Here is a tiny trained network, its code and every weight. The questions are about switching its units off for an input and a class, where a switched-off unit gives its printed mean instead of its output.

import numpy as np


def w(rows, s, z=0):
    codes = np.array(rows[::2]) - 128.0
    scale = np.full(codes.shape[1], s)
    scale[-1] = z or s
    return codes * scale


def f(y):
    return np.maximum(y, 0)


def log_softmax(a):
    a = a - a.max(-1, keepdims=True)
    return a - np.log(np.exp(a).sum(-1, keepdims=True))


def net(x, mask):
    res = np.array(x, float).reshape(1, 3) / 4 @ E
    y = f(res @ A[0][:, :-1].T + A[0][:, -1])
    res = res + np.where(mask, y, B[0][:, -1]) @ B[0][:, :-1]
    return log_softmax(res[-1] @ U[:, :-1].T + U[:, -1])


A, B = {}, {}
E = w([
[165,169,88,157,231,156,243,68,32,131,180],'x0',
[166,120,157,97,205,104,58,116,130,12,25],'x1',
[89,56,163,254,145,183,170,141,182,122,96],'x2',
],0.012)
A[0] = w([
[134,47,124,165,158,199,156,106,158,160,121,2],'N0',
[72,131,107,189,3,131,149,83,106,251,109,85],'N1',
[87,130,116,169,104,103,147,182,165,164,166,17],'N2',
[106,46,172,168,140,117,51,134,166,97,56,90],'N3',
[168,161,131,134,224,194,172,64,153,135,118,4],'N4',
[167,115,183,103,174,93,148,153,140,118,141,60],'N5',
[168,186,177,138,176,117,94,84,96,55,73,9],'N6',
[151,121,98,180,194,57,174,190,116,104,126,1],'N7',
[157,234,54,35,132,143,215,32,85,254,231,142],'N8',
[82,133,190,59,47,138,79,178,166,216,73,121],'N9',
[191,196,63,38,133,40,64,103,168,122,121,102],'N10',
[71,108,130,77,74,132,106,163,134,124,155,47],'N11',
[95,51,181,199,152,178,208,166,143,92,151,160],'N12',
[74,77,162,119,173,162,110,132,223,70,80,83],'N13',
],0.0087,0.0078)
B[0] = w([
[11,86,102,13,20,239,249,46,15,78,98,153],'N0',
[146,135,83,171,142,62,106,48,105,171,69,192],'N1',
[203,209,105,170,183,26,48,159,220,158,185,151],'N2',
[197,101,189,134,194,179,98,205,160,179,203,199],'N3',
[179,185,38,183,155,41,113,19,143,182,135,165],'N4',
[65,50,140,117,126,149,134,94,158,136,90,135],'N5',
[76,152,39,109,45,182,202,3,24,48,19,170],'N6',
[212,182,123,157,168,79,114,82,255,182,172,141],'N7',
[122,6,204,92,125,204,151,164,121,84,127,255],'N8',
[66,198,45,115,136,108,168,46,44,87,107,211],'N9',
[126,219,83,182,158,49,108,83,128,115,107,199],'N10',
[51,88,116,116,11,182,133,82,55,127,63,158],'N11',
[116,183,32,134,144,80,62,111,94,179,109,201],'N12',
[166,135,141,148,222,140,134,203,220,128,216,186],'N13',
],0.0084,0.02)
U = w([
[55,142,100,132,75,159,187,94,81,125,104,252],'0',
[172,193,96,166,144,66,84,107,138,161,127,97],'1',
[158,92,255,132,133,183,135,201,145,148,176,5],'2',
],0.015,0.0029)

Each question gives the input, the list of numbers given to net, and the class t.
The units are the neurons (one row each of A and B). Each row of codes is followed by its name. A weight is (code - 128) times the scale printed after its matrix; where a second scale follows, it is the last column's (A, B and U).
mask holds one flag per neuron, in row order. A switched-off neuron (its flag False) gives its mean, the last column of its row in B, instead of its output. The means were averaged over made-up inputs and are rounded, as every weight is.
A unit's drop is (log p(t) with every unit on - log p(t) with that unit switched off) / (log p(t) with every unit on - log p(t) with every unit switched off).
The circuit of an input: a set's keep is (log p(t) with only the set's units on - log p(t) with every unit switched off) / (log p(t) with every unit on - log p(t) with every unit switched off). Starting from the 12 units with the biggest drops (on a tie, the unit counted first), units are removed one at a time, each time the one whose removal leaves the highest keep (on an exact tie, the one counted first), for as long as the keep stays at least 0.8.
units of the circuit, in order: the units of the circuit, biggest drop first
top k neurons: the k neurons with the biggest drops, biggest first
drop when u is switched off: that unit's drop, to one decimal
input [-6,4,6], class 2: units of the circuit, in order => (N3)
input [-7,-3,-6], class 0: top 2 neurons => (N11, N9)
input [-6,3,1], class 2: top 2 neurons => (N3, N12)
input [5,3,6], class 1: top 3 neurons => (N4, N8, N12)
input [8,1,2], class 1: top 2 neurons => (N4, N7)
input [-8,-2,-8], class 0: top 2 neurons => (N11, N9)
input [7,1,7], class 1: top 4 neurons => (N4, N12, N7, N8)
input [-8,-4,-6], class 0: top 2 neurons => (N11, N9)
input [-2,-8,4], class 1: top 2 neurons => (N2, N1)
input [-7,-7,6], class 1: drop when N9 is switched off => 0.0
input [1,7,-8], class 0: drop when N12 is switched off => 0.1
input [2,6,-7], class 0: drop when N6 is switched off => 1.6
